Below is a small trained network, with its code and all its weights. Each question gives an input and a class and asks what happens when units are switched off, that is, made to give their printed mean instead of their output.

import numpy as np


def w(rows, s, z=0):
    codes = np.array(rows[::2]) - 128.0
    scale = np.full(codes.shape[1], s)
    scale[-1] = z or s
    return codes * scale


def f(y):
    return np.maximum(y, 0)


def log_softmax(a):
    a = a - a.max(-1, keepdims=True)
    return a - np.log(np.exp(a).sum(-1, keepdims=True))


def net(x, mask):
    res = np.array(x, float).reshape(1, 2) / 4 @ E
    y = f(res @ A[0][:, :-1].T + A[0][:, -1])
    res = res + np.where(mask, y, B[0][:, -1]) @ B[0][:, :-1]
    return log_softmax(res[-1] @ U[:, :-1].T + U[:, -1])


A, B = {}, {}
E = w([
[117,158,205,134,105,67,6,88,189,141,153,74],'x0',
[140,231,42,177,94,141,185,88,196,28,190,164],'x1',
],0.015)
A[0] = w([
[126,124,128,93,81,138,217,121,222,57,97,146,199],'N0',
[151,108,151,89,124,121,55,26,108,87,114,125,100],'N1',
[148,208,119,150,87,101,160,71,173,181,204,170,108],'N2',
[109,85,72,61,166,180,159,223,31,62,64,217,87],'N3',
[67,94,179,67,142,130,93,156,69,170,101,109,39],'N4',
[141,92,134,77,142,142,117,206,87,196,76,80,169],'N5',
[154,188,80,133,81,106,153,132,190,121,114,108,47],'N6',
[115,171,133,110,132,29,3,120,158,140,205,114,67],'N7',
[209,28,90,173,123,217,171,125,92,65,124,178,54],'N8',
[98,167,105,211,55,184,111,180,118,62,197,104,33],'N9',
[155,48,201,84,198,121,147,123,160,78,148,153,255],'N10',
[226,138,214,110,102,115,93,68,134,141,111,156,244],'N11',
],0.0073,0.0069)
B[0] = w([
[59,159,87,94,83,192,107,92,115,88,97,161,224],'N0',
[135,123,100,56,102,112,138,60,104,168,134,139,170],'N1',
[118,168,120,146,43,58,122,147,97,114,103,111,207],'N2',
[149,43,113,99,133,143,173,64,107,148,174,132,248],'N3',
[2,163,31,147,169,106,105,147,148,204,104,100,209],'N4',
[106,166,37,100,92,161,116,187,123,146,114,186,240],'N5',
[100,134,32,166,160,55,107,134,38,156,137,115,180],'N6',
[191,49,112,130,154,87,175,63,136,124,191,65,222],'N7',
[115,109,147,124,160,155,212,55,72,174,187,109,207],'N8',
[68,174,60,161,168,57,175,144,117,145,112,136,187],'N9',
[134,181,138,152,73,151,76,113,173,53,117,160,198],'N10',
[185,152,172,163,126,170,102,72,132,90,122,133,209],'N11',
],0.0095,0.014)
U = w([
[70,196,60,154,153,104,116,183,112,171,106,98,24],'0',
[230,13,154,133,216,69,188,87,92,188,255,58,57],'1',
[212,171,148,135,32,245,93,135,175,65,113,205,254],'2',
],0.006)

Each question gives the input, the list of numbers given to net, and the class t.
The units are the neurons (one row each of A and B). Each row of codes is followed by its name. A weight is (code - 128) times the scale printed after its matrix; where a second scale follows, it is the last column's (A, B and U).
mask holds one flag per neuron, in row order. A switched-off neuron (its flag False) gives its mean, the last column of its row in B, instead of its output. The means were averaged over made-up inputs and are rounded, as every weight is.
A unit's drop is (log p(t) with every unit on - log p(t) with that unit switched off) / (log p(t) with every unit on - log p(t) with every unit switched off).
The circuit of an input: a set's keep is (log p(t) with only the set's units on - log p(t) with every unit switched off) / (log p(t) with every unit on - log p(t) with every unit switched off). Starting from all 12 units, units are removed one at a time, each time the one whose removal leaves the highest keep (on an exact tie, the one counted first), for as long as the keep stays at least 0.8.
circuit, biggest first: the units of the circuit, biggest drop first
most important unit: the unit with the biggest drop
k most important neurons: the k neurons with the biggest drops, biggest first
drop of u: that unit's drop, to one decimal
input [-6,-2], class 1: most important unit -> N3
input [5,-6], class 0: 3 most important neurons -> [N4; N5; N3]
input [-2,0], class 2: circuit, biggest first -> [N7; N4]
input [-3,-1], class 2: 3 most important neurons -> [N7; N6; N4]
input [-3,-6], class 0: 2 most important neurons -> [N4; N5]
input [-4,-1], class 1: 4 most important neurons -> [N3; N8; N0; N11]
input [-3,2], class 2: 3 most important neurons -> [N7; N4; N0]
input [-6,4], class 1: 2 most important neurons -> [N8; N3]
input [-7,7], class 0: 4 most important neurons -> [N0; N7; N9; N2]
input [2,-1], class 2: 2 most important neurons -> [N3; N8]
input [8,3], class 1: drop of N7 -> 0.6
input [-6,1], class 1: drop of N3 -> 0.2
input [2,8], class 0: drop of N10 -> 0.0
input [-8,6], class 1: circuit, biggest first -> [N8]
